Below is a small trained network, with its code and all its weights. Each question gives an input and a target symbol and asks what happens when units are switched off, that is, made to give their printed mean instead of their output.

import numpy as np


def w(rows, s, z=0):
    codes = np.array(rows[::2]) - 128.0
    scale = np.full(codes.shape[1], s)
    scale[-1] = z or s
    return codes * scale


def norm(h):
    return h / np.sqrt((h * h).mean(-1, keepdims=True) + 1e-5)


def f(y):
    return y / 2 * (1 + np.tanh(0.7978845608 * (y + 0.044715 * y**3)))


def softmax(a):
    e = np.exp(a - a.max(-1, keepdims=True))
    return e / e.sum(-1, keepdims=True)


def log_softmax(a):
    a = a - a.max(-1, keepdims=True)
    return a - np.log(np.exp(a).sum(-1, keepdims=True))


def net(x, mask):
    ids = ['αβγδεζηθμξπστφψω'.index(c) for c in x.split()]
    T = len(ids)
    res = E[ids] + P[:T]
    r = norm(res)
    for j in range(3):
        rows = slice(4 * j, 4 * j + 4)
        q, k, v = (r @ M[0][rows].T for M in (Q, K, V))
        z = softmax(np.where(np.tri(T) > 0, q @ k.T / 4**0.5, -1e9)) @ v
        o = O[0][rows]
        res = res + np.where(mask[j], z, o[:, -1]) @ o[:, :-1]
    y = f(norm(res) @ A[0][:, :-1].T + A[0][:, -1])
    res = res + np.where(mask[3:19], y, B[0][:, -1]) @ B[0][:, :-1]
    return log_softmax(norm(res)[-1] @ U[:, :-1].T + U[:, -1])


Q, K, V, O, A, B = {}, {}, {}, {}, {}, {}
E = w([
[145,120,153,171],'α',
[168,116,181,212],'β',
[140,118,144,241],'γ',
[148,100,163,171],'δ',
[149,90,160,182],'ε',
[144,106,164,166],'ζ',
[140,107,166,162],'η',
[144,107,162,173],'θ',
[68,61,102,105],'μ',
[140,106,164,161],'ξ',
[144,103,165,173],'π',
[142,101,164,169],'σ',
[154,126,119,105],'τ',
[125,204,85,3],'φ',
[114,128,114,218],'ψ',
[142,105,162,169],'ω',
],0.0057)
P = w([
[37,106,254,165],'0',
[113,70,162,146],'1',
[149,72,137,139],'2',
[176,77,126,138],'3',
[201,87,119,141],'4',
[215,103,118,144],'5',
[232,114,118,144],'6',
],0.0026)
Q[0] = w([
[135,105,203,254],'h1',
[108,203,152,93],'h1',
[77,162,82,49],'h1',
[111,69,88,145],'h1',
[65,194,101,174],'h2',
[216,97,165,64],'h2',
[34,148,83,147],'h2',
[94,212,101,176],'h2',
[105,118,207,150],'h3',
[91,111,47,110],'h3',
[126,142,114,105],'h3',
[104,137,105,112],'h3',
],0.0081)
K[0] = w([
[105,254,147,131],'h1',
[184,97,144,177],'h1',
[153,23,142,177],'h1',
[40,110,156,116],'h1',
[145,73,123,239],'h2',
[165,194,152,8],'h2',
[103,35,117,185],'h2',
[170,102,116,244],'h2',
[169,85,152,155],'h3',
[12,147,154,138],'h3',
[89,115,118,111],'h3',
[77,113,129,136],'h3',
],0.0074)
V[0] = w([
[227,160,148,127],'h1',
[192,150,65,120],'h1',
[198,203,108,49],'h1',
[128,128,128,128],'h1',
[131,199,210,121],'h2',
[94,124,60,47],'h2',
[225,67,132,224],'h2',
[254,141,161,49],'h2',
[55,134,198,143],'h3',
[143,122,28,28],'h3',
[254,138,87,137],'h3',
[199,116,37,82],'h3',
],0.0029)
O[0] = w([
[92,73,105,151,111],'h1',
[136,58,135,118,48],'h1',
[131,75,82,43,20],'h1',
[128,128,128,128,128],'h1',
[93,81,108,145,122],'h2',
[96,189,109,164,89],'h2',
[167,96,190,40,195],'h2',
[4,116,174,127,176],'h2',
[126,119,164,91,162],'h3',
[196,106,104,177,3],'h3',
[88,157,86,178,134],'h3',
[166,132,55,197,65],'h3',
],0.0039,0.0024)
A[0] = w([
[118,208,184,140,116],'n1',
[167,102,106,125,100],'n2',
[144,187,197,183,122],'n3',
[97,131,71,65,112],'n4',
[89,105,151,147,119],'n5',
[115,150,176,115,119],'n6',
[122,86,150,156,122],'n7',
[134,155,104,199,98],'n8',
[115,117,26,138,129],'n9',
[126,108,131,137,124],'n10',
[186,77,35,143,68],'n11',
[84,134,157,134,136],'n12',
[46,157,114,248,102],'n13',
[80,198,2,194,95],'n14',
[133,194,68,221,1],'n15',
[91,116,137,190,99],'n16',
],0.0069,0.0055)
B[0] = w([
[66,37,121,86,171],'n1',
[57,134,84,147,104],'n2',
[156,34,236,83,252],'n3',
[153,137,198,133,109],'n4',
[181,151,132,111,175],'n5',
[149,82,101,83,182],'n6',
[163,198,124,139,203],'n7',
[114,95,185,90,122],'n8',
[201,104,142,72,114],'n9',
[141,157,128,141,144],'n10',
[18,143,149,54,104],'n11',
[171,110,111,93,180],'n12',
[110,145,91,2,170],'n13',
[214,31,93,225,144],'n14',
[54,32,58,118,109],'n15',
[157,151,136,62,150],'n16',
],0.0044,0.0027)
U = w([
[133,65,208,84,190],'α',
[249,165,120,197,176],'β',
[74,194,93,214,255],'γ',
[97,248,88,58,200],'δ',
[103,141,111,145,46],'ε',
[95,145,115,146,59],'ζ',
[97,139,108,158,51],'η',
[109,150,119,149,44],'θ',
[95,135,104,146,66],'μ',
[101,139,111,151,49],'ξ',
[111,147,117,149,32],'π',
[121,132,84,103,73],'σ',
[96,143,115,146,36],'τ',
[110,150,116,144,49],'φ',
[133,54,21,127,123],'ψ',
[100,141,110,152,45],'ω',
],0.013,0.0079)

Each question gives the input, a string of symbols that net reads in full, and the target symbol t.
The units are the heads (4 rows each of Q, K, V and O) and the neurons (one row each of A and B). Each row of codes is followed by its name. A weight is (code - 128) times the scale printed after its matrix; where a second scale follows, it is the last column's (O, A, B and U).
mask holds one flag per unit, heads first, then neurons. A switched-off unit (its flag False) gives its mean, the last column of its rows in O or B, instead of its output. The means were averaged over made-up inputs and are rounded, as every weight is.
A unit's drop is (log p(t) with every unit on - log p(t) with that unit switched off) / (log p(t) with every unit on - log p(t) with every unit switched off).
The circuit of an input: a set's keep is (log p(t) with only the set's units on - log p(t) with every unit switched off) / (log p(t) with every unit on - log p(t) with every unit switched off). Starting from the 12 units with the biggest drops (on a tie, the unit counted first), units are removed one at a time, each time the one whose removal leaves the highest keep (on an exact tie, the one counted first), for as long as the keep stays at least 0.8.
units of the circuit, in order: the units of the circuit, biggest drop first
most important unit: the unit with the biggest drop
k most important neurons: the k neurons with the biggest drops, biggest first
which heads matter: for each layer, one digit per head in row order, 1 if its drop is at least 0.15 and else 0, layers parted by /
input τ δ τ τ μ τ, target δ: units of the circuit, in order => h3; n11; n3
input ε φ τ θ, target ψ: units of the circuit, in order => h2; h3; n14; n13
input τ φ μ, target δ: 4 most important neurons => n3; n14; n1; n6
input φ τ μ π, target ψ: units of the circuit, in order => h2; h3; n14; n13
input θ ω ζ φ η, target δ: which heads matter => 110
input π μ μ μ φ τ ω, target ψ: 4 most important neurons => n14; n13; n3; n15
input τ ζ η φ π, target δ: which heads matter => 110
input ζ ω τ τ, target β: which heads matter => 111
input γ φ η μ, target δ: units of the circuit, in order => h2; n3; n1; n13
input π β τ φ τ τ, target ψ: which heads matter => 011
input τ τ α β φ ω, target δ: which heads matter => 110
input φ τ ψ, target γ: 2 most important neurons => n3; n11
input τ τ ζ η τ, target γ: which heads matter => 111
input φ θ τ τ μ μ, target ψ: which heads matter => 011
input τ μ θ ψ, target α: which heads matter => 100
input ε η μ μ, target β: which heads matter => 110
input γ ξ μ ε γ τ μ, target β: most important unit => n1
input π τ τ τ μ β τ, target δ: most important unit => h1
input ζ μ μ ζ τ μ, target γ: 4 most important neurons => n3; n13; n2; n16
input μ σ α φ π μ β, target α: most important neuron => n13
input γ μ φ π ζ τ, target ψ: which heads matter => 010
input β τ μ μ α μ, target γ: which heads matter => 111
input β δ τ ψ, target α: which heads matter => 001
input τ ψ τ, target β: 3 most important neurons => n3; n1; n13
input ω φ τ ε ζ φ, target β: 3 most important neurons => n14; n4; n13
